Below are the code and all the weights of a small trained network. Each question names an input and a class and asks about switching units off, where a switched-off unit gives its printed mean instead of its output.

import numpy as np


def w(rows, s, z=0):
    codes = np.array(rows[::2]) - 128.0
    scale = np.full(codes.shape[1], s)
    scale[-1] = z or s
    return codes * scale


def f(y):
    return np.maximum(y, 0)


def log_softmax(a):
    a = a - a.max(-1, keepdims=True)
    return a - np.log(np.exp(a).sum(-1, keepdims=True))


def net(x, mask):
    res = np.array(x, float).reshape(1, 3) / 4 @ E
    y = f(res @ A[0][:, :-1].T + A[0][:, -1])
    res = res + np.where(mask, y, B[0][:, -1]) @ B[0][:, :-1]
    return log_softmax(res[-1] @ U[:, :-1].T + U[:, -1])


A, B = {}, {}
E = w([
[126,129,113,127,124,111,131,145,242,145,127,132],'x0',
[127,131,139,133,10,146,117,144,124,120,121,135],'x1',
[128,140,140,160,126,8,119,151,111,156,120,123],'x2',
],0.013)
A[0] = w([
[126,123,130,125,14,108,125,130,98,122,127,138,127],'neuron 0',
[130,130,137,134,156,157,127,128,33,127,130,126,141],'neuron 1',
[131,129,133,119,137,137,136,115,49,115,126,126,173],'neuron 2',
[129,128,125,127,101,95,130,135,245,132,123,128,5],'neuron 3',
[128,125,119,112,150,179,127,136,176,128,140,133,133],'neuron 4',
[128,130,133,134,22,144,127,137,146,127,126,128,81],'neuron 5',
[131,127,133,144,103,97,126,132,89,141,130,125,115],'neuron 6',
[128,122,125,120,122,221,131,115,125,119,131,129,113],'neuron 7',
[125,151,145,131,110,122,136,106,99,140,110,114,119],'neuron 8',
[128,129,131,129,14,143,127,132,139,124,127,129,4],'neuron 9',
[128,127,124,114,137,208,121,129,136,120,122,140,188],'neuron 10',
[134,129,135,134,48,118,129,142,42,129,134,129,109],'neuron 11',
[128,128,125,120,113,206,130,125,119,120,129,130,37],'neuron 12',
[126,130,134,141,139,32,120,137,139,133,122,135,11],'neuron 13',
[128,129,130,127,168,102,128,129,91,127,123,133,23],'neuron 14',
[129,128,126,128,149,153,128,122,68,120,128,126,81],'neuron 15',
[126,120,121,117,159,146,138,128,107,126,130,133,79],'neuron 16',
[124,132,127,132,110,112,132,128,167,129,133,124,41],'neuron 17',
[135,116,129,128,123,126,152,123,147,117,139,117,123],'neuron 18',
[132,137,130,128,150,151,126,135,144,123,121,135,85],'neuron 19',
[129,128,120,129,112,108,130,138,240,136,127,129,163],'neuron 20',
[130,129,130,126,4,145,126,133,143,128,124,132,152],'neuron 21',
[139,126,121,125,125,154,136,126,155,143,152,130,126],'neuron 22',
[128,128,132,143,126,37,125,130,121,135,127,131,141],'neuron 23',
[125,122,123,121,149,196,127,119,154,122,130,127,174],'neuron 24',
[129,133,132,133,139,189,136,125,201,136,114,132,134],'neuron 25',
],0.022,0.013)
B[0] = w([
[118,123,128,133,103,129,89,136,118,21,79,126,232],'neuron 0',
[140,132,128,135,145,124,164,113,159,237,173,125,223],'neuron 1',
[129,132,132,129,113,125,116,177,118,193,156,131,216],'neuron 2',
[126,119,111,136,121,125,94,220,74,211,159,132,212],'neuron 3',
[125,115,132,128,106,117,132,101,119,43,107,127,192],'neuron 4',
[127,137,128,136,157,132,180,121,154,238,187,147,215],'neuron 5',
[130,127,115,117,156,124,111,159,112,47,112,122,171],'neuron 6',
[126,131,116,146,143,105,138,186,110,216,166,142,211],'neuron 7',
[120,125,120,134,126,125,107,111,108,88,118,127,155],'neuron 8',
[142,139,140,116,169,136,180,28,190,172,144,107,198],'neuron 9',
[136,124,133,114,176,124,157,77,167,170,149,123,224],'neuron 10',
[118,126,128,125,105,132,114,112,124,2,69,131,215],'neuron 11',
[133,123,123,138,111,133,86,190,80,187,136,136,175],'neuron 12',
[134,139,144,124,147,133,184,48,184,220,167,110,188],'neuron 13',
[123,119,130,126,102,127,96,178,90,152,132,133,150],'neuron 14',
[128,121,119,120,156,137,150,88,156,158,129,132,176],'neuron 15',
[114,142,142,128,96,131,138,83,140,153,130,126,152],'neuron 16',
[116,119,119,125,132,129,108,173,99,130,124,134,148],'neuron 17',
[136,135,127,119,140,132,134,138,135,107,125,125,142],'neuron 18',
[127,139,144,128,136,117,113,126,131,89,117,112,142],'neuron 19',
[133,138,147,121,150,132,160,37,167,126,128,118,253],'neuron 20',
[133,119,115,131,116,117,98,214,71,198,152,129,253],'neuron 21',
[135,138,120,113,128,133,115,126,136,103,103,131,159],'neuron 22',
[118,117,115,127,111,141,110,192,94,168,142,143,219],'neuron 23',
[127,138,139,127,92,144,107,74,140,70,89,124,212],'neuron 24',
[129,126,133,133,110,126,124,117,139,37,89,134,204],'neuron 25',
],0.023,0.02)
U = w([
[146,157,143,120,169,139,180,79,179,156,158,125,255],'0',
[134,141,116,136,132,128,120,210,81,163,161,146,120],'1',
[133,143,138,123,104,142,98,118,114,4,68,135,108],'2',
],0.014,0.00084)

Each question gives the input, the list of numbers given to net, and the class t.
The units are the neurons (one row each of A and B). Each row of codes is followed by its name. A weight is (code - 128) times the scale printed after its matrix; where a second scale follows, it is the last column's (A, B and U).
mask holds one flag per neuron, in row order. A switched-off neuron (its flag False) gives its mean, the last column of its row in B, instead of its output. The means were averaged over made-up inputs and are rounded, as every weight is.
A unit's drop is (log p(t) with every unit on - log p(t) with that unit switched off) / (log p(t) with every unit on - log p(t) with every unit switched off).
most important unit: the unit with the biggest drop
top k neurons: the k neurons with the biggest drops, biggest first
drop of u: that unit's drop, to one decimal
input [0,-8,4], class 1: most important unit => neuron 20
input [0,-1,1], class 1: top 4 neurons => neuron 20; neuron 9; neuron 11; neuron 0
input [5,5,7], class 1: top 3 neurons => neuron 3; neuron 23; neuron 21
input [-2,6,1], class 2: top 3 neurons => neuron 11; neuron 0; neuron 3
input [-1,4,-2], class 1: top 2 neurons => neuron 20; neuron 21
input [-2,1,-1], class 1: top 3 neurons => neuron 20; neuron 9; neuron 13
input [8,4,4], class 1: top 2 neurons => neuron 3; neuron 21
input [-1,7,6], class 2: top 2 neurons => neuron 11; neuron 0
input [1,2,4], class 1: top 4 neurons => neuron 24; neuron 25; neuron 4; neuron 23
input [-1,-4,4], class 1: top 3 neurons => neuron 20; neuron 9; neuron 23
input [6,3,5], class 1: top 2 neurons => neuron 3; neuron 23
input [2,-2,-2], class 2: drop of neuron 1 => 0.2
input [3,-2,-2], class 2: drop of neuron 21 => 0.0
input [2,-3,-8], class 2: drop of neuron 25 => 0.1
input [1,0,-5], class 2: drop of neuron 24 => 0.1
input [3,6,3], class 1: most important unit => neuron 21
